Each row is followed by its class.
72  -411  -93  582  102  165  47  -15  -147  262  263  -330  -240  -316  8  -6  364  -868  255  -226  -251  92  -244  32  59  -653  -243  -66  -39  64  -96  81  190  -217 => Gele
24  -429  -99  633  192  236  139  -64  -121  112  279  -384  -268  -336  -77  -89  284  -887  247  -223  -234  36  -279  -9  107  -650  -215  4  18  -1  -78  104  262  -217 => voku
98  -440  -127  673  212  483  163  112  -177  355  216  -355  -311  -390  -31  -108  372  -833  225  -71  -400  58  -257  32  210  -652  -163  52  57  -48  -83  118  194  -173 => voku
398  -451  -99  513  221  476  -3  -40  -201  649  196  -337  -155  -371  -152  35  419  -717  128  -41  -377  -35  -107  87  291  -529  -234  -228  -36  -178  -127  341  -57  -190 => veba
-74  -102  227  429  284  281  -81  -184  -134  -189  -125  -33  -403  35  -153  41  480  -374  386  -4  -204  282  -156  76  -223  -130  260  -16  -196  265  -159  -277  -59  81 => Maso
-48  -417  -49  593  238  -90  149  413  -155  4  -201  -382  -235  -210  503  -516  149  73  122  405  -438  -126  202  -465  -168  -250  -120  -124  -222  -340  -68  -51  290  126 => kugid
39  -396  -53  705  143  217  73  -1  -147  120  256  -395  -281  -310  -45  -64  402  -817  252  -197  -273  80  -260  108  115  -629  -182  7  0  -7  -68  19  219  -220 => fude
204  -496  -167  550  182  468  33  27  -151  598  192  -339  -214  -305  -85  78  388  -758  243  -50  -398  56  -120  84  192  -569  -216  -204  -46  -122  -131  235  8  -180 => veba
-181  -52  125  518  334  255  -16  -170  -80  -354  -25  -82  -451  45  -100  -22  376  -210  338  -29  -40  201  -149  -16  -270  -127  427  -14  -33  199  -144  -180  170  106 => Parur
-120  -89  153  533  370  336  -87  -111  -89  -263  -45  -113  -488  55  -106  -45  413  -129  332  92  -195  246  -79  -21  -277  -114  402  21  -118  162  -179  -176  81  143 => veb
270  -488  -168  585  160  489  -16  23  -202  638  109  -416  -223  -387  -69  -8  395  -710  189  -29  -432  15  -179  85  285  -541  -152  -189  4  -185  -155  300  42  -161 => Parur
12  -447  -49  596  254  -121  74  398  -160  27  -248  -369  -189  -272  517  -496  132  44  150  368  -508  -139  133  -399  -99  -223  -124  -149  -203  -337  -74  -20  277  127 => bif
258  -465  -218  632  209  577  39  51  -194  618  148  -278  -249  -350  -63  2  322  -602  176  -30  -358  8  -162  16  307  -518  -166  -240  84  -185  -148  376  56  -110 => Gele
-44  -402  -26  617  297  -170  116  318  -165  -44  -197  -334  -185  -269  509  -508  133  30  145  350  -426  -137  95  -461  -142  -217  -126  -216  -199  -321  -85  31  314  129 => momab
313  -485  -202  686  218  585  -1  75  -204  646  81  -249  -293  -348  -89  -29  395  -691  189  -51  -362  -5  -195  41  274  -475  -178  -154  107  -191  -144  342  75  -111 => pibi
-133  -428  -116  733  224  -73  53  303  -300  -2  -205  -313  -344  -92  430  -486  258  59  226  262  -214  -50  89  -376  -161  -275  -7  -270  -145  -278  -82  146  455  144 => pibi
-124  -409  -131  660  228  -55  111  287  -268  39  -142  -289  -311  -96  484  -419  265  88  247  277  -246  -54  134  -445  -143  -288  -35  -313  -178  -275  -95  172  405  118 => Gele
-170  -46  111  462  267  192  -126  -165  -64  -314  -93  -41  -420  115  -95  17  302  -95  328  -20  -28  226  -117  -1  -292  -86  420  -56  -71  211  -143  -159  124  163 => bif
24  -464  -41  684  253  -160  45  373  -224  52  -194  -372  -238  -250  511  -495  285  77  192  404  -490  -80  173  -398  -142  -214  -76  -177  -235  -296  -93  -14  283  150 => momab
178  -446  -102  548  114  234  43  -16  -132  353  212  -322  -209  -310  -63  29  389  -824  247  -181  -264  78  -193  96  108  -600  -199  -48  -24  18  -87  80  159  -227 => Parur
243  -469  -181  543  72  321  -126  7  -166  664  134  -232  -187  -243  -84  148  401  -692  256  -102  -313  109  -127  155  156  -459  -209  -273  -49  -82  -153  240  -6  -139 => Mit
-28  -433  -91  725  273  -176  46  343  -231  109  -205  -345  -274  -79  390  -528  252  176  204  327  -264  -57  175  -367  -53  -178  4  -263  -186  -382  -89  203  453  179 => Parur
-65  -90  182  412  239  238  -125  -109  -131  -94  -225  23  -418  57  -127  -10  425  -325  391  -5  -166  278  -139  75  -257  -104  282  -36  -148  249  -147  -264  -6  129 => pibi
303  -502  -177  600  135  469  -57  32  -187  620  130  -306  -217  -331  -95  24  329  -665  194  -33  -371  26  -164  83  260  -508  -224  -181  1  -172  -141  262  35  -138 => veba
-56  -425  -88  739  239  -177  60  285  -254  -9  -201  -341  -315  -124  431  -499  269  84  202  259  -237  -58  106  -365  -152  -259  -14  -245  -174  -315  -75  142  475  128 => veb
-61  -421  -124  682  236  -21  96  248  -292  -111  -194  -316  -285  -174  458  -456  183  102  155  268  -174  -182  95  -486  -185  -315  -45  -305  -116  -329  -72  201  445  91 => Maso
292  -456  -166  625  200  476  42  18  -199  625  202  -338  -208  -320  -102  -1  389  -684  163  -54  -283  36  -152  35  283  -577  -204  -143  -17  -139  -103  283  50  -132 => Mit
-70  -78  243  374  217  234  -120  -246  -165  -215  -123  14  -391  38  -172  94  459  -363  400  -7  -125  245  -137  82  -281  -149  282  -48  -188  312  -113  -303  -45  56 => veb
282  -481  -212  492  120  558  41  37  -193  748  124  -294  -214  -312  -113  62  376  -769  199  -86  -331  9  -124  92  310  -580  -216  -204  19  -156  -104  312  -2  -190 => veba
-82  -400  -138  659  170  -57  57  275  -274  57  -184  -259  -304  -115  425  -437  230  120  199  258  -160  -86  135  -419  -131  -281  -6  -293  -149  -293  -85  212  421  114 => veb
301  -480  -205  548  117  371  -91  15  -182  686  137  -246  -192  -285  -94  125  386  -714  211  -122  -310  60  -134  132  192  -495  -197  -289  4  -93  -151  272  -11  -142 => kugid
-121  -446  -133  752  235  -135  54  290  -232  19  -164  -313  -324  -67  420  -481  188  181  207  296  -225  -57  133  -452  -94  -171  -2  -291  -167  -338  -90  178  454  191 => Gele
-76  -340  -37  547  230  -136  151  427  -186  -45  -246  -265  -208  -276  536  -565  133  30  152  345  -402  -127  102  -451  -186  -213  -172  -148  -144  -311  -63  22  335  112 => Maso
24  -398  -89  514  90  164  73  -49  -126  160  273  -322  -216  -294  18  30  297  -845  255  -228  -234  60  -227  53  42  -631  -304  -57  -21  34  -67  48  171  -272 => pibi
243  -451  -146  572  166  549  14  81  -231  613  86  -291  -262  -321  -64  18  405  -693  240  -16  -429  20  -175  101  267  -532  -243  -145  6  -189  -124  270  24  -162 => Mepur
311  -398  -182  431  85  278  -139  -55  -166  646  109  -242  -150  -259  -82  129  339  -628  188  -159  -232  42  -83  158  151  -473  -229  -351  2  -130  -118  318  -41  -172 => veb
128  -392  -98  600  139  231  64  -50  -129  199  238  -341  -237  -300  -43  -43  328  -812  168  -224  -210  63  -268  44  105  -590  -184  -3  30  24  -69  42  220  -200 => Gele
-176  -414  -120  721  230  -26  168  230  -262  -101  -76  -324  -315  -123  388  -456  221  85  194  279  -158  -107  140  -514  -158  -318  -28  -241  -162  -281  -59  135  451  109 => voku
-95  -77  191  410  200  249  -113  -156  -159  -173  -84  80  -367  -8  -123  57  442  -251  428  2  -87  240  -115  33  -220  -100  319  -36  -147  328  -129  -285  -52  95 => veb
7  -413  -10  584  247  -203  48  437  -168  21  -229  -367  -183  -266  553  -574  149  104  158  395  -533  -128  171  -431  -127  -203  -163  -172  -204  -350  -109  50  259  159 => kugid
-196  -39  137  553  356  243  -23  -154  -46  -290  -21  -12  -480  61  -65  -54  412  -204  370  -21  -63  203  -112  -119  -261  -115  367  -38  -50  187  -187  -72  134  153 => Mepur
-52  -95  202  401  221  217  -160  -140  -141  -68  -134  30  -367  69  -146  55  484  -326  428  -45  -146  300  -131  148  -218  -96  247  -57  -164  275  -154  -229  -66  94 => pibi
237  -473  -145  456  99  316  -76  10  -166  708  137  -301  -158  -280  -105  132  375  -737  270  -96  -346  113  -107  200  197  -531  -243  -291  -100  -98  -155  227  -33  -202 => Maso
-206  -61  116  622  339  420  -1  -122  -116  -445  -54  -77  -522  55  -62  -59  346  -155  332  44  -76  169  -180  -105  -273  -138  344  59  -14  143  -123  -176  157  145 => Mit
-96  -135  271  517  345  370  -21  -141  -169  -260  -60  -110  -447  -40  -138  -42  512  -402  424  71  -277  223  -169  20  -194  -215  288  73  -185  267  -138  -268  -46  92 => fude
-270  -4  105  482  206  173  -125  -202  -107  -315  6  -5  -426  117  -79  9  350  -127  358  -20  52  203  -60  -94  -286  -106  361  -154  -67  219  -153  -65  83  147 => voku
36  -407  -74  647  129  280  98  15  -140  224  233  -319  -293  -363  -30  -92  371  -888  294  -185  -284  85  -272  11  83  -672  -182  -5  6  37  -97  69  236  -207 => veba
57  -388  -102  600  162  233  97  -45  -139  149  226  -418  -282  -318  -23  -57  306  -872  188  -199  -273  28  -250  34  66  -666  -230  -26  10  -44  -56  83  206  -224 => momab
-52  -468  -80  712  282  -99  73  306  -230  101  -204  -366  -316  -103  378  -493  235  84  187  315  -262  -76  151  -392  -121  -245  4  -265  -217  -350  -98  165  449  134 => pibi
-47  -429  -55  628  233  -177  32  447  -158  63  -227  -371  -191  -240  516  -518  155  98  180  391  -473  -91  149  -350  -101  -194  -47  -152  -202  -313  -96  -21  324  159 => bif
-127  -442  -141  720  182  -99  66  268  -303  -43  -208  -319  -353  -126  399  -487  188  93  202  279  -162  -91  93  -420  -189  -249  -19  -259  -130  -307  -84  146  490  147 => Maso
250  -408  -181  510  122  403  -49  -3  -152  617  124  -257  -173  -290  -23  97  349  -684  162  -102  -303  -4  -149  88  253  -496  -215  -257  42  -149  -133  317  0  -161 => Mepur
-110  -448  -132  739  254  -78  136  280  -243  76  -150  -284  -339  -101  375  -437  291  61  240  277  -187  -50  139  -436  -157  -268  7  -273  -189  -294  -94  133  490  124 => Mepur
-81  -414  -141  709  209  -34  84  274  -301  -14  -185  -285  -326  -130  386  -487  211  160  172  310  -181  -123  128  -493  -147  -241  -21  -291  -115  -323  -48  190  452  152 => fude
119  -476  -118  571  123  281  27  74  -158  342  181  -352  -269  -319  -6  -20  333  -859  230  -154  -351  71  -230  104  100  -629  -246  17  -15  10  -110  66  170  -206 => pibi
-94  -428  -146  721  200  -79  60  270  -276  4  -209  -270  -324  -114  480  -494  188  123  177  264  -178  -104  97  -463  -131  -231  -25  -279  -92  -319  -69  169  448  162 => pibi
-107  -431  -66  724  252  -91  154  242  -247  -25  -99  -381  -292  -126  371  -468  275  47  193  290  -201  -94  131  -446  -133  -307  -8  -260  -207  -298  -73  151  444  97 => kugid
-32  -439  -35  587  233  -56  70  393  -207  -23  -256  -420  -217  -254  491  -467  187  83  141  453  -522  -118  157  -376  -150  -213  -56  -159  -245  -326  -82  -89  271  99 => Maso
44  -421  -29  613  204  -64  112  338  -272  -54  -174  -376  -227  -263  438  -522  192  62  115  384  -331  -180  168  -441  -174  -304  -131  -120  -196  -307  -17  17  318  102 => Mit
214  -385  -131  473  117  453  35  -18  -186  510  165  -293  -220  -312  -86  59  348  -725  229  -88  -350  23  -149  68  172  -559  -292  -202  9  -136  -88  290  -12  -202 => Gele
-133  -46  231  341  184  220  -136  -171  -117  -217  -156  80  -348  63  -171  53  392  -366  432  -25  -135  252  -149  65  -254  -117  241  -41  -163  311  -124  -254  -67  87 => momab
-27  -458  -126  738  226  -33  74  252  -338  -18  -144  -329  -332  -152  431  -437  297  103  224  299  -240  -100  117  -406  -137  -278  -24  -293  -121  -286  -77  151  412  121 => kugid
-72  -102  202  510  249  322  -153  -146  -194  -305  -159  -5  -407  10  -142  -19  421  -249  383  33  -142  230  -197  85  -246  -89  314  -8  -110  259  -147  -305  -4  142 => veba
-208  -49  65  599  357  386  -12  -163  -88  -395  -46  -51  -525  79  -49  -77  349  -82  348  7  -45  195  -121  -179  -233  -111  416  16  24  176  -117  -165  155  187 => bif
283  -431  -197  448  59  463  -103  42  -200  637  80  -222  -187  -285  -80  97  308  -616  185  -82  -313  -6  -104  96  207  -457  -259  -301  34  -156  -138  344  -68  -161 => kugid
71  -389  -84  519  49  141  -6  -62  -126  313  262  -296  -214  -236  -83  71  417  -839  294  -227  -198  136  -164  69  44  -618  -194  -70  -84  96  -78  62  116  -223 => Maso
-48  -409  -63  553  231  -60  184  375  -192  70  -190  -318  -231  -243  462  -517  178  -12  140  371  -416  -117  139  -450  -91  -228  -99  -102  -193  -294  -52  -56  330  107 => veba
-132  -112  150  628  367  366  -61  -125  -165  -289  -29  -128  -532  30  -102  -95  464  -104  379  98  -160  211  -124  -35  -218  -109  428  24  -55  148  -183  -77  141  176 => voku
-2  -470  -94  714  248  -31  118  292  -272  51  -161  -394  -295  -162  362  -471  279  85  185  353  -238  -132  205  -420  -129  -315  -41  -221  -206  -335  -42  140  394  99 => veb
28  -491  -23  655  255  -190  87  393  -189  110  -224  -376  -228  -250  413  -525  226  -19  172  386  -460  -77  152  -387  -127  -204  -106  -111  -271  -303  -80  -52  321  140 => Maso
220  -431  -183  583  124  478  -7  17  -198  620  199  -269  -245  -286  -41  58  417  -611  240  -27  -361  89  -107  26  219  -509  -205  -223  -1  -127  -137  280  -39  -122 => kugid
-130  -391  -192  763  187  -84  73  272  -249  37  -197  -224  -329  -61  414  -505  197  158  188  249  -87  -68  102  -498  -111  -187  -7  -270  -77  -318  -78  195  502  189 => pibi
3  -469  -28  645  235  -107  85  366  -234  66  -184  -388  -230  -281  465  -493  221  10  169  395  -444  -140  165  -421  -134  -280  -98  -161  -238  -291  -65  14  284  131 => bif
-28  -485  -114  694  281  75  91  255  -290  -1  -102  -396  -294  -165  357  -418  218  105  161  368  -259  -151  190  -481  -127  -355  -35  -275  -206  -316  -58  161  346  108 => Mepur
-82  -403  -145  660  259  -26  120  285  -245  -24  -224  -300  -302  -110  457  -493  163  91  166  281  -198  -148  115  -498  -155  -274  -53  -299  -125  -365  -61  192  454  130 => veba
-61  -460  -88  640  211  -128  65  371  -210  20  -206  -359  -197  -298  574  -478  173  119  195  408  -471  -166  151  -417  -97  -184  -65  -266  -133  -341  -92  27  295  133 => fude
-137  -77  139  672  425  389  -73  -130  -145  -384  -103  -113  -538  50  -79  -173  415  -42  303  102  -154  208  -189  -102  -185  -52  498  33  -13  128  -185  -96  210  219 => momab
-87  -85  117  574  360  313  -42  -118  -103  -313  -68  -95  -482  47  -70  -78  424  -135  297  58  -150  236  -172  -41  -243  -78  415  61  -39  195  -200  -159  155  178 => kugid
-38  -421  -98  691  238  -69  77  311  -247  37  -197  -335  -285  -151  439  -474  254  110  196  293  -285  -103  138  -373  -67  -265  -27  -264  -150  -346  -90  176  397  119 => Mepur
11  -327  -94  492  141  239  146  -94  -116  145  342  -271  -203  -327  -26  -12  348  -899  268  -276  -158  37  -245  -8  84  -655  -202  -69  53  81  -61  102  208  -282 => veba
-149  -117  117  706  422  372  -12  -114  -125  -309  -40  -112  -515  17  -58  -116  424  -137  348  66  -104  178  -165  -64  -177  -111  463  28  12  143  -162  -133  194  184 => pibi
